Here is a tiny trained network, its code and every weight. The questions are about switching its units off for an input and a class, where a switched-off unit gives its printed mean instead of its output.

import numpy as np


def w(rows, s, z=0):
    codes = np.array(rows[::2]) - 128.0
    scale = np.full(codes.shape[1], s)
    scale[-1] = z or s
    return codes * scale


def f(y):
    return y / 2 * (1 + np.tanh(0.7978845608 * (y + 0.044715 * y**3)))


def log_softmax(a):
    a = a - a.max(-1, keepdims=True)
    return a - np.log(np.exp(a).sum(-1, keepdims=True))


def net(x, mask):
    res = np.array(x, float).reshape(1, 7) / 4 @ E
    y = f(res @ A[0][:, :-1].T + A[0][:, -1])
    res = res + np.where(mask, y, B[0][:, -1]) @ B[0][:, :-1]
    return log_softmax(res[-1] @ U[:, :-1].T + U[:, -1])


A, B = {}, {}
E = w([
[109,254,85,86,145,146],'x0',
[161,111,10,125,112,107],'x1',
[128,129,127,129,126,126],'x2',
[71,119,92,201,227,179],'x3',
[193,114,116,110,212,14],'x4',
[222,167,133,215,126,150],'x5',
[130,127,131,125,128,132],'x6',
],0.0061)
A[0] = w([
[165,143,149,83,61,112,145],'n1',
[113,112,88,155,107,113,254],'n2',
[164,129,123,108,192,75,144],'n3',
[98,113,98,165,187,157,105],'n4',
[118,198,89,92,140,147,103],'n5',
[151,146,122,153,104,120,67],'n6',
[190,160,145,167,127,154,131],'n7',
[195,141,121,183,108,174,107],'n8',
[64,100,120,79,123,120,121],'n9',
[84,127,127,91,149,118,161],'n10',
[144,205,116,86,163,150,130],'n11',
[87,136,121,159,56,175,73],'n12',
[158,124,133,83,85,122,63],'n13',
[93,121,101,169,184,150,101],'n14',
[182,168,138,189,138,130,106],'n15',
[141,44,144,144,124,141,118],'n16',
[150,38,118,146,112,145,105],'n17',
[162,84,4,115,118,156,124],'n18',
[114,119,102,127,71,198,153],'n19',
[135,155,157,132,128,79,133],'n20',
[87,94,111,111,144,128,84],'n21',
[122,140,202,122,176,156,168],'n22',
],0.012,0.0079)
B[0] = w([
[201,194,100,132,139,197,195],'n1',
[91,179,108,165,49,203,254],'n2',
[110,57,46,183,175,95,202],'n3',
[240,152,113,95,122,152,169],'n4',
[143,112,169,125,60,74,172],'n5',
[147,115,156,78,157,114,117],'n6',
[75,129,117,90,118,140,179],'n7',
[74,123,113,63,125,136,176],'n8',
[69,123,113,64,134,144,168],'n9',
[106,111,121,109,92,158,175],'n10',
[152,95,159,157,45,64,185],'n11',
[159,61,77,139,220,27,163],'n12',
[177,155,136,74,187,95,132],'n13',
[230,162,109,91,129,144,165],'n14',
[83,101,120,66,113,132,170],'n15',
[149,148,123,132,51,56,176],'n16',
[138,130,162,115,80,54,168],'n17',
[104,110,252,142,204,176,204],'n18',
[131,73,79,187,177,101,196],'n19',
[134,118,132,145,160,144,152],'n20',
[137,140,132,65,139,115,131],'n21',
[108,146,177,169,149,189,204],'n22',
],0.021,0.0067)
U = w([
[131,45,57,187,220,63,100],'0',
[245,184,107,79,166,146,90],'1',
[98,115,116,183,106,160,253],'2',
[134,116,199,143,60,23,58],'3',
[43,89,102,2,147,134,67],'4',
[95,154,110,195,128,147,209],'5',
[93,142,245,195,199,143,115],'6',
],0.0083,0.0055)

Each question gives the input, the list of numbers given to net, and the class t.
The units are the neurons (one row each of A and B). Each row of codes is followed by its name. A weight is (code - 128) times the scale printed after its matrix; where a second scale follows, it is the last column's (A, B and U).
mask holds one flag per neuron, in row order. A switched-off neuron (its flag False) gives its mean, the last column of its row in B, instead of its output. The means were averaged over made-up inputs and are rounded, as every weight is.
A unit's drop is (log p(t) with every unit on - log p(t) with that unit switched off) / (log p(t) with every unit on - log p(t) with every unit switched off).
The circuit of an input: a set's keep is (log p(t) with only the set's units on - log p(t) with every unit switched off) / (log p(t) with every unit on - log p(t) with every unit switched off). Starting from the 12 units with the biggest drops (on a tie, the unit counted first), units are removed one at a time, each time the one whose removal leaves the highest keep (on an exact tie, the one counted first), for as long as the keep stays at least 0.8.
circuit, biggest first: the units of the circuit, biggest drop first
top k neurons: the k neurons with the biggest drops, biggest first
drop of u: that unit's drop, to one decimal
input [1,-1,-8,-3,8,3,-2], class 0: circuit, biggest first : n3
input [5,-1,-1,6,-7,8,2], class 4: top 3 neurons : n8, n15, n7
input [-5,5,4,8,-7,7,8], class 1: top 3 neurons : n4, n14, n3
input [5,7,-8,-8,-6,-6,-5], class 1: top 3 neurons : n1, n13, n3
input [-5,6,2,1,-5,4,3], class 6: top 2 neurons : n18, n3
input [-2,-7,1,-5,1,-1,5], class 6: circuit, biggest first : n22, n2
input [-7,-4,-7,7,1,-8,7], class 4: top 2 neurons : n9, n1
input [1,-2,-5,-4,-4,6,1], class 4: top 3 neurons : n8, n7, n15
input [0,2,3,7,3,8,7], class 4: circuit, biggest first : n15, n8
input [-7,-7,2,-1,0,-2,1], class 3: top 3 neurons : n16, n18, n17
input [-7,-7,-3,3,2,-4,2], class 3: top 4 neurons : n16, n18, n17, n1
input [-1,7,-6,-1,6,-6,-1], class 6: top 2 neurons : n18, n19
input [4,-5,-7,1,8,-5,-5], class 0: top 2 neurons : n3, n2
input [-8,-4,-7,3,-7,1,2], class 3: circuit, biggest first : n16
input [7,-2,2,-2,4,-6,5], class 3: top 2 neurons : n11, n5
input [-7,2,-4,-7,1,-5,1], class 1: drop of n17 : -0.1
input [0,-2,5,8,5,6,5], class 1: drop of n14 : 0.6
input [-8,0,8,-1,5,-1,-3], class 3: drop of n18 : 0.0
